Here is a tiny trained network, its code and every weight. The questions are about switching its units off for an input and a class, where a switched-off unit gives its printed mean instead of its output.

import numpy as np


def w(rows, s, z=0):
    codes = np.array(rows[::2]) - 128.0
    scale = np.full(codes.shape[1], s)
    scale[-1] = z or s
    return codes * scale


def norm(h):
    return h / np.sqrt((h * h).mean(-1, keepdims=True) + 1e-5)


def f(y):
    return np.maximum(y, 0)


def log_softmax(a):
    a = a - a.max(-1, keepdims=True)
    return a - np.log(np.exp(a).sum(-1, keepdims=True))


def net(x, mask):
    res = np.array(x, float).reshape(1, 8) / 4 @ E
    u = 0
    for l in range(2):
        y = f(norm(res) @ A[l][:, :-1].T + A[l][:, -1])
        res = res + np.where(mask[u : u + 5], y, B[l][:, -1]) @ B[l][:, :-1]
        u += 5
    return log_softmax(norm(res)[-1] @ U[:, :-1].T + U[:, -1])


A, B = {}, {}
E = w([
[93,113,214,245,110],'x0',
[125,128,130,130,127],'x1',
[131,75,69,78,253],'x2',
[127,133,128,128,132],'x3',
[227,90,91,29,164],'x4',
[124,126,126,124,125],'x5',
[120,136,131,126,133],'x6',
[106,152,132,115,130],'x7',
],0.0037)
A[0] = w([
[219,179,143,37,40,94],'0.n1',
[83,148,153,178,177,120],'0.n2',
[183,101,133,191,2,67],'0.n3',
[182,154,143,94,89,2],'0.n4',
[201,97,198,170,106,154],'0.n5',
],0.0055,0.0018)
B[0] = w([
[225,59,254,170,64,253],'0.n1',
[160,103,108,120,100,195],'0.n2',
[63,206,126,107,125,250],'0.n3',
[185,67,165,175,134,163],'0.n4',
[68,175,65,91,108,218],'0.n5',
],0.0061,0.0033)
A[1] = w([
[95,177,166,158,9,182],'1.n1',
[126,97,83,73,176,101],'1.n2',
[145,92,98,73,183,166],'1.n3',
[91,113,53,152,163,74],'1.n4',
[28,51,156,254,180,254],'1.n5',
],0.0055,0.0025)
B[1] = w([
[167,219,109,14,190,253],'1.n1',
[85,129,98,163,229,177],'1.n2',
[65,137,51,185,114,193],'1.n3',
[113,89,88,237,166,151],'1.n4',
[151,1,169,210,80,218],'1.n5',
],0.0046,0.0059)
U = w([
[187,214,171,28,73,160],'0',
[209,48,168,146,86,255],'1',
[81,32,2,180,246,106],'2',
[193,41,15,3,248,1],'3',
[63,197,185,183,42,5],'4',
],0.0061,0.0043)

Each question gives the input, the list of numbers given to net, and the class t.
The units are the neurons (one row each of A and B). Each row of codes is followed by its name. A weight is (code - 128) times the scale printed after its matrix; where a second scale follows, it is the last column's (A, B and U).
mask holds one flag per neuron, layer by layer. A switched-off neuron (its flag False) gives its mean, the last column of its row in B, instead of its output. The means were averaged over made-up inputs and are rounded, as every weight is.
A unit's drop is (log p(t) with every unit on - log p(t) with that unit switched off) / (log p(t) with every unit on - log p(t) with every unit switched off).
The circuit of an input: a set's keep is (log p(t) with only the set's units on - log p(t) with every unit switched off) / (log p(t) with every unit on - log p(t) with every unit switched off). Starting from all 10 units, units are removed one at a time, each time the one whose removal leaves the highest keep (on an exact tie, the one counted first), for as long as the keep stays at least 0.8.
circuit, biggest first: the units of the circuit, biggest drop first
most important unit: the unit with the biggest drop
top k neurons: the k neurons with the biggest drops, biggest first
k most important neurons of layer l: the k neurons of layer l with the biggest drops, biggest first
drop when u is switched off: that unit's drop, to one decimal
input [4,-6,6,7,-3,-1,6,-1], class 1: circuit, biggest first : 1.n5
input [4,-1,-1,-2,6,6,-6,1], class 0: circuit, biggest first : 0.n5, 1.n5
input [2,-4,6,-5,5,-6,0,-3], class 2: circuit, biggest first : 1.n1, 1.n3
input [1,4,6,4,3,7,0,-1], class 2: circuit, biggest first : 1.n1, 1.n3
input [-3,7,1,-8,-6,-4,3,4], class 2: top 3 neurons : 0.n1, 0.n3, 1.n5
input [2,-4,2,-5,-5,-5,6,7], class 1: 2 most important neurons of layer 0 : 0.n3, 0.n5
input [7,-3,0,2,2,-6,3,8], class 0: circuit, biggest first : 1.n1, 0.n5
input [7,-7,5,6,7,-5,-7,4], class 2: top 3 neurons : 0.n1, 1.n1, 1.n3
input [6,-1,8,-7,-3,5,8,8], class 1: top 2 neurons : 1.n5, 0.n5
input [5,6,1,-3,8,-2,3,-6], class 2: circuit, biggest first : 1.n1, 0.n5, 0.n1, 1.n3
input [0,6,-3,-4,-4,-8,1,6], class 0: top 2 neurons : 1.n1, 1.n3
input [-4,8,-1,-4,3,3,-4,-2], class 1: top 2 neurons : 0.n1, 1.n1
input [1,-1,8,-8,-6,-8,3,3], class 1: 2 most important neurons of layer 0 : 0.n5, 0.n3
input [-5,0,-5,5,3,-4,6,8], class 1: most important unit : 0.n1
input [-3,-7,1,6,-1,7,3,6], class 2: 3 most important neurons of layer 1 : 1.n1, 1.n3, 1.n2
input [-6,0,-2,3,1,-8,-7,6], class 1: 2 most important neurons of layer 0 : 0.n1, 0.n3
input [-7,-3,-6,4,4,-3,7,-5], class 1: top 2 neurons : 0.n1, 0.n4
input [-1,-6,-3,7,-7,-6,6,-7], class 0: top 2 neurons : 1.n1, 1.n3
input [4,7,-3,5,6,-2,6,-4], class 0: 2 most important neurons of layer 0 : 0.n5, 0.n3
input [-6,5,3,3,-3,-4,-1,-4], class 2: most important unit : 1.n1
input [0,-4,-4,-6,-5,-1,0,6], class 0: 2 most important neurons of layer 1 : 1.n1, 1.n3
input [-4,-3,-1,-4,3,6,-2,2], class 1: top 3 neurons : 0.n1, 1.n1, 0.n3
input [2,1,6,1,7,4,-5,-5], class 2: drop when 1.n1 is switched off : 0.3
input [4,8,-5,-7,1,1,7,-4], class 0: drop when 1.n3 is switched off : 0.1
input [5,-8,-3,-1,1,7,-5,-4], class 0: drop when 1.n1 is switched off : 0.3
input [2,7,-3,5,1,-3,-6,-8], class 0: drop when 0.n4 is switched off : 0.0
input [-4,-1,-3,-7,4,3,2,2], class 1: top neuron : 0.n1
